Here is a tiny trained network, its code and every weight. The questions are about switching its units off for an input and a target symbol, where a switched-off unit gives its printed mean instead of its output.

import numpy as np


def w(rows, s, z=0):
    codes = np.array(rows[::2]) - 128.0
    scale = np.full(codes.shape[1], s)
    scale[-1] = z or s
    return codes * scale


def norm(h):
    return h / np.sqrt((h * h).mean(-1, keepdims=True) + 1e-5)


def f(y):
    return np.maximum(y, 0)


def softmax(a):
    e = np.exp(a - a.max(-1, keepdims=True))
    return e / e.sum(-1, keepdims=True)


def log_softmax(a):
    a = a - a.max(-1, keepdims=True)
    return a - np.log(np.exp(a).sum(-1, keepdims=True))


def net(x, mask):
    ids = ['ΔΠΦαβηθτω'.index(c) for c in x.split()]
    T = len(ids)
    res = E[ids] + P[:T]
    r = norm(res)
    for j in range(3):
        rows = slice(2 * j, 2 * j + 2)
        q, k, v = (r @ M[0][rows].T for M in (Q, K, V))
        z = softmax(np.where(np.tri(T) > 0, q @ k.T / 2**0.5, -1e9)) @ v
        o = O[0][rows]
        res = res + np.where(mask[j], z, o[:, -1]) @ o[:, :-1]
    y = f(norm(res) @ A[0][:, :-1].T + A[0][:, -1])
    res = res + np.where(mask[3:11], y, B[0][:, -1]) @ B[0][:, :-1]
    return log_softmax(norm(res)[-1] @ U[:, :-1].T + U[:, -1])


Q, K, V, O, A, B = {}, {}, {}, {}, {}, {}
E = w([
[25,137,80,142,143,77,135,200,120,154,94,64],'Δ',
[154,76,146,193,107,149,205,81,69,70,136,169],'Π',
[177,51,100,125,131,86,113,87,121,90,33,195],'Φ',
[244,139,113,110,38,136,114,166,120,184,139,164],'α',
[158,102,129,110,119,10,188,173,77,139,138,208],'β',
[230,143,126,159,216,204,179,83,179,46,146,116],'η',
[110,154,148,84,191,45,96,105,76,149,168,251],'θ',
[186,154,62,169,117,105,89,156,11,120,153,187],'τ',
[165,73,86,183,174,107,80,191,147,116,173,148],'ω',
],0.02)
P = w([
[140,95,1,179,114,181,185,103,41,100,107,227],'0',
[123,110,18,138,127,145,183,113,105,128,93,212],'1',
[97,107,30,131,108,124,179,94,123,136,95,182],'2',
[97,113,48,113,114,116,174,129,116,117,102,147],'3',
[114,120,84,101,144,101,164,139,112,125,120,133],'4',
[98,128,85,119,137,97,154,122,143,130,117,147],'5',
[101,129,83,115,124,87,149,126,143,113,103,106],'6',
[139,147,114,100,130,89,121,151,118,108,122,93],'7',
[127,138,124,115,136,67,119,136,148,120,121,95],'8',
[131,128,112,110,92,53,96,113,168,107,102,61],'9',
[134,145,146,129,112,59,80,127,170,109,114,73],'10',
[144,170,156,111,105,48,74,148,173,86,129,38],'11',
[144,169,166,130,83,47,66,147,189,90,108,35],'12',
[151,140,147,108,93,94,89,119,156,77,94,80],'13',
],0.0093)
Q[0] = w([
[128,116,54,68,180,37,72,184,126,114,81,171],'h0',
[225,103,159,154,183,159,165,100,254,70,45,152],'h0',
[103,156,109,106,133,214,144,173,214,182,158,107],'h1',
[95,154,113,134,117,170,152,144,150,180,111,121],'h1',
[66,155,216,135,114,221,120,143,179,225,169,100],'h2',
[162,182,127,142,74,69,133,104,82,126,111,175],'h2',
],0.0093)
K[0] = w([
[141,142,81,134,142,104,57,181,166,183,137,84],'h0',
[139,99,156,119,153,165,161,130,184,105,120,69],'h0',
[137,103,71,114,124,156,198,86,24,115,109,224],'h1',
[108,85,119,100,166,84,134,180,83,121,73,153],'h1',
[120,124,62,169,126,154,160,85,11,115,137,161],'h2',
[137,175,159,158,94,186,64,144,191,142,142,59],'h2',
],0.011)
V[0] = w([
[131,202,151,131,100,160,194,87,85,112,235,93],'h0',
[145,171,24,129,86,127,93,143,130,177,185,93],'h0',
[35,181,166,59,108,147,95,108,63,134,76,153],'h1',
[159,104,134,58,139,154,153,80,100,127,66,217],'h1',
[2,91,159,159,164,47,77,144,63,80,114,219],'h2',
[224,156,94,189,13,206,80,226,71,179,208,139],'h2',
],0.006)
O[0] = w([
[150,113,165,103,134,80,134,99,67,199,66,96,64],'h0',
[145,124,109,158,144,173,122,163,125,133,76,181,168],'h0',
[151,180,6,46,131,87,143,94,90,133,140,74,1],'h1',
[190,110,154,134,147,104,121,77,132,135,155,71,161],'h1',
[79,114,118,143,105,181,155,172,102,149,146,98,134],'h2',
[137,175,141,136,124,129,130,117,173,172,178,96,159],'h2',
],0.013,0.0072)
A[0] = w([
[113,131,170,171,153,74,98,83,129,114,112,159,255],'n0',
[170,163,117,117,121,99,207,93,106,128,117,167,209],'n1',
[44,154,86,106,108,110,97,192,154,83,82,107,109],'n2',
[131,154,103,103,53,84,82,131,194,118,86,218,245],'n3',
[181,177,142,139,165,172,148,100,153,90,121,86,168],'n4',
[102,122,139,138,116,95,171,87,129,232,129,90,100],'n5',
[132,102,124,145,79,148,179,131,96,137,56,114,126],'n6',
[2,120,157,93,161,119,113,111,69,132,132,137,247],'n7',
],0.0095,0.0031)
B[0] = w([
[94,130,70,109,118,139,171,218,104,66,68,51,237],'n0',
[135,137,159,52,95,95,107,39,130,162,83,114,185],'n1',
[55,141,144,102,162,122,133,199,123,106,102,100,181],'n2',
[151,135,106,82,148,108,130,176,142,126,130,37,254],'n3',
[112,117,159,122,151,60,101,150,167,96,74,146,181],'n4',
[97,170,179,132,142,178,154,165,142,168,174,162,141],'n5',
[77,178,169,116,155,121,116,175,104,139,147,128,174],'n6',
[93,88,116,144,160,136,4,145,194,153,129,70,163],'n7',
],0.011,0.0099)
U = w([
[38,224,103,48,204,125,76,94,87,117,142,124,130],'Δ',
[155,90,148,56,113,119,254,153,93,159,177,115,144],'Π',
[149,71,64,155,82,185,175,84,171,74,223,112,96],'Φ',
[185,209,150,113,140,98,111,47,189,130,80,135,254],'α',
[99,75,207,92,24,94,152,78,81,168,142,141,127],'β',
[172,67,133,112,151,93,126,103,106,87,69,129,166],'η',
[185,91,123,87,95,122,23,60,178,224,147,108,75],'θ',
[207,224,85,196,163,152,108,115,18,172,72,143,47],'τ',
[81,130,129,156,111,209,156,160,162,167,150,123,120],'ω',
],0.0076,0.0023)

Each question gives the input, a string of symbols that net reads in full, and the target symbol t.
The units are the heads (2 rows each of Q, K, V and O) and the neurons (one row each of A and B). Each row of codes is followed by its name. A weight is (code - 128) times the scale printed after its matrix; where a second scale follows, it is the last column's (O, A, B and U).
mask holds one flag per unit, heads first, then neurons. A switched-off unit (its flag False) gives its mean, the last column of its rows in O or B, instead of its output. The means were averaged over made-up inputs and are rounded, as every weight is.
A unit's drop is (log p(t) with every unit on - log p(t) with that unit switched off) / (log p(t) with every unit on - log p(t) with every unit switched off).
The circuit of an input: a set's keep is (log p(t) with only the set's units on - log p(t) with every unit switched off) / (log p(t) with every unit on - log p(t) with every unit switched off). Starting from all 11 units, units are removed one at a time, each time the one whose removal leaves the highest keep (on an exact tie, the one counted first), for as long as the keep stays at least 0.8.
units of the circuit, in order: the units of the circuit, biggest drop first
top k neurons: the k neurons with the biggest drops, biggest first
which heads matter: for each layer, one digit per head in row order, 1 if its drop is at least 0.15 and else 0, layers parted by /
drop when u is switched off: that unit's drop, to one decimal
input η α β ω τ Φ, target ω: units of the circuit, in order	h1, h2
input Φ ω β Δ Δ Φ β Φ η, target η: which heads matter	101
input Φ Π Φ, target Φ: which heads matter	111
input η Π ω Φ τ, target ω: which heads matter	011
input θ β Φ α Φ β β Φ Φ η α τ, target α: which heads matter	001
input θ β Δ β Φ β η Φ ω θ, target ω: units of the circuit, in order	h1, h0
input β ω η Π θ Π Φ Π η τ Δ β, target Δ: units of the circuit, in order	h1, n2
input β η η β η Φ β Φ θ α, target α: units of the circuit, in order	h2
input Φ Δ Φ Π β Φ θ β Π η α Δ Φ, target Δ: which heads matter	010
input β α η, target α: which heads matter	001
input Φ τ β ω η Φ η, target η: units of the circuit, in order	h2, n4, h0
input ω η η Φ η Δ Φ β, target Δ: which heads matter	011
input η Π β Φ Φ β Φ α, target α: top 2 neurons	n4, n7
input β β Δ α η ω β η Π θ Δ β Φ Π, target Δ: top 2 neurons	n6, n7
input τ Φ η β Φ τ, target η: units of the circuit, in order	h2
input τ Φ β, target β: top 2 neurons	n1, n3
input θ Φ α ω Φ Π, target β: top 2 neurons	n3, n2
input τ β Φ Δ Π, target Δ: drop when h1 is switched off	0.6
input α η α θ Δ η ω ω β Φ τ, target ω: drop when h0 is switched off	-0.1
input Δ Π α, target θ: drop when h2 is switched off	0.0
input Φ ω Φ Φ η α η Φ θ Δ Δ α β β, target α: drop when n3 is switched off	-0.2
input Φ Φ β Π β Φ β Δ Δ ω α α Φ Φ, target α: top neuron	n2
